Here is a tiny trained network, its code and every weight. The questions are about switching its units off for an input and a target symbol, where a switched-off unit gives its printed mean instead of its output.

import numpy as np


def w(rows, s, z=0):
    codes = np.array(rows[::2]) - 128.0
    scale = np.full(codes.shape[1], s)
    scale[-1] = z or s
    return codes * scale


def f(y):
    return y / 2 * (1 + np.tanh(0.7978845608 * (y + 0.044715 * y**3)))


def softmax(a):
    e = np.exp(a - a.max(-1, keepdims=True))
    return e / e.sum(-1, keepdims=True)


def log_softmax(a):
    a = a - a.max(-1, keepdims=True)
    return a - np.log(np.exp(a).sum(-1, keepdims=True))


def net(x, mask):
    ids = ['αβγζθξπτψ'.index(c) for c in x.split()]
    T = len(ids)
    res = E[ids] + P[:T]
    u = 0
    for l in range(2):
        q, k, v = (res @ M[l].T for M in (Q, K, V))
        z = softmax(np.where(np.tri(T) > 0, q @ k.T / 2**0.5, -1e9)) @ v
        res = res + np.where(mask[u], z, O[l][:, -1]) @ O[l][:, :-1]
        u += 1
        y = f(res @ A[l][:, :-1].T + A[l][:, -1])
        res = res + np.where(mask[u : u + 4], y, B[l][:, -1]) @ B[l][:, :-1]
        u += 4
    return log_softmax(res[-1] @ U[:, :-1].T + U[:, -1])


Q, K, V, O, A, B = {}, {}, {}, {}, {}, {}
E = w([
[47,242,124,135,169],'α',
[50,60,145,164,102],'β',
[110,145,176,107,81],'γ',
[150,153,73,59,221],'ζ',
[172,146,106,63,111],'θ',
[69,78,216,8,210],'ξ',
[85,191,124,214,138],'π',
[203,172,47,150,128],'τ',
[201,187,93,127,63],'ψ',
],0.013)
P = w([
[254,100,44,54,64],'0',
[212,91,56,73,82],'1',
[175,102,52,94,90],'2',
[144,95,75,97,106],'3',
[117,97,77,116,108],'4',
[87,95,91,134,117],'5',
[96,115,59,130,127],'6',
],0.0044)
Q[0] = w([
[162,156,193,127,213],'L0H0',
[136,254,69,193,55],'L0H0',
],0.021)
K[0] = w([
[187,250,110,114,155],'L0H0',
[29,192,33,208,48],'L0H0',
],0.017)
V[0] = w([
[71,74,110,126,197],'L0H0',
[122,122,8,64,18],'L0H0',
],0.012)
O[0] = w([
[219,91,18,78,136,101],'L0H0',
[224,102,218,244,253,254],'L0H0',
],0.0071,0.0046)
A[0] = w([
[175,95,116,135,63,114],'L0N0',
[174,124,136,142,59,35],'L0N1',
[108,148,144,240,120,6],'L0N2',
[116,189,247,126,28,206],'L0N3',
],0.011,0.0024)
B[0] = w([
[160,148,90,101,183,155],'L0N0',
[75,128,209,213,217,144],'L0N1',
[130,135,158,103,2,253],'L0N2',
[244,176,20,61,110,229],'L0N3',
],0.0092,0.0044)
Q[1] = w([
[73,17,160,156,113],'L1H0',
[2,43,202,131,113],'L1H0',
],0.02)
K[1] = w([
[249,152,129,212,173],'L1H0',
[239,192,147,179,173],'L1H0',
],0.017)
V[1] = w([
[224,1,134,61,158],'L1H0',
[106,237,244,6,225],'L1H0',
],0.0094)
O[1] = w([
[84,27,140,59,2,233],'L1H0',
[24,200,160,52,213,251],'L1H0',
],0.0092,0.0016)
A[1] = w([
[135,80,151,90,255,62],'L1N0',
[132,73,141,212,64,126],'L1N1',
[52,207,41,190,47,180],'L1N2',
[165,145,240,129,128,2],'L1N3',
],0.011,0.0038)
B[1] = w([
[145,99,37,52,77,207],'L1N0',
[1,143,161,185,156,254],'L1N1',
[250,89,138,97,137,221],'L1N2',
[15,166,230,83,163,178],'L1N3',
],0.0072,0.009)
U = w([
[139,136,66,106,68,83],'α',
[138,178,132,140,97,63],'β',
[87,24,54,209,184,254],'γ',
[71,183,55,115,205,174],'ζ',
[112,76,62,90,119,157],'θ',
[167,36,198,104,254,76],'ξ',
[101,127,72,147,137,37],'π',
[252,54,143,163,190,143],'τ',
[63,120,110,184,200,122],'ψ',
],0.0056,0.0046)

Each question gives the input, a string of symbols that net reads in full, and the target symbol t.
The units are the heads (2 rows each of Q, K, V and O) and the neurons (one row each of A and B). Each row of codes is followed by its name. A weight is (code - 128) times the scale printed after its matrix; where a second scale follows, it is the last column's (O, A, B and U).
mask holds one flag per unit, layer by layer, with each layer's heads first. A switched-off unit (its flag False) gives its mean, the last column of its rows in O or B, instead of its output. The means were averaged over made-up inputs and are rounded, as every weight is.
A unit's drop is (log p(t) with every unit on - log p(t) with that unit switched off) / (log p(t) with every unit on - log p(t) with every unit switched off).
The circuit of an input: a set's keep is (log p(t) with only the set's units on - log p(t) with every unit switched off) / (log p(t) with every unit on - log p(t) with every unit switched off). Starting from all 10 units, units are removed one at a time, each time the one whose removal leaves the highest keep (on an exact tie, the one counted first), for as long as the keep stays at least 0.8.
units of the circuit, in order: the units of the circuit, biggest drop first
unit that matters most: the unit with the biggest drop
top k neurons: the k neurons with the biggest drops, biggest first
k most important neurons of layer l: the k neurons of layer l with the biggest drops, biggest first
input ψ β ζ ψ β ψ γ, target γ: top neuron => [L1N1]
input θ π ζ ζ ψ θ, target τ: units of the circuit, in order => [L1H0; L0H0]
input α α ζ α ψ π τ, target τ: 2 most important neurons of layer 1 => [L1N2; L1N1]
input π ξ τ γ θ γ, target α: units of the circuit, in order => [L0H0; L0N3; L1H0]
input ψ ψ ζ π β ψ ψ, target γ: top 3 neurons => [L0N3; L1N1; L0N1]
input α ξ ζ, target θ: units of the circuit, in order => [L1H0; L0H0]
input π π ψ α β ζ, target γ: top 3 neurons => [L0N3; L1N1; L1N2]
input γ τ τ ψ α τ γ, target ζ: top 2 neurons => [L0N3; L1N2]
input α ψ ζ θ γ, target ζ: units of the circuit, in order => [L1H0; L0N3; L0H0]
input τ π τ, target τ: top 2 neurons => [L1N1; L1N3]
input α π ψ θ, target τ: top 3 neurons => [L0N2; L1N1; L0N1]
input β ψ ψ, target γ: units of the circuit, in order => [L1H0; L1N1; L0H0]
input τ ψ α π ζ, target τ: top 2 neurons => [L0N2; L1N1]
input ζ ψ ψ ψ, target β: 2 most important neurons of layer 1 => [L1N3; L1N0]
input ψ π π γ ψ ξ γ, target α: 2 most important neurons of layer 1 => [L1N1; L1N3]
input ζ α β ζ θ ψ τ, target γ: unit that matters most => L0N3
input α τ τ θ ζ, target ζ: units of the circuit, in order => [L1H0; L0H0]
input β ψ ζ γ β π γ, target τ: 2 most important neurons of layer 0 => [L0N2; L0N0]
input γ θ ψ ζ τ τ, target ψ: top 2 neurons => [L0N3; L1N1]
input π ψ ψ π ξ, target θ: unit that matters most => L0H0
input ξ τ π ψ ζ τ γ, target θ: units of the circuit, in order => [L1H0; L0N3; L0H0]
input τ τ θ, target ξ: 3 most important neurons of layer 1 => [L1N3; L1N0; L1N1]
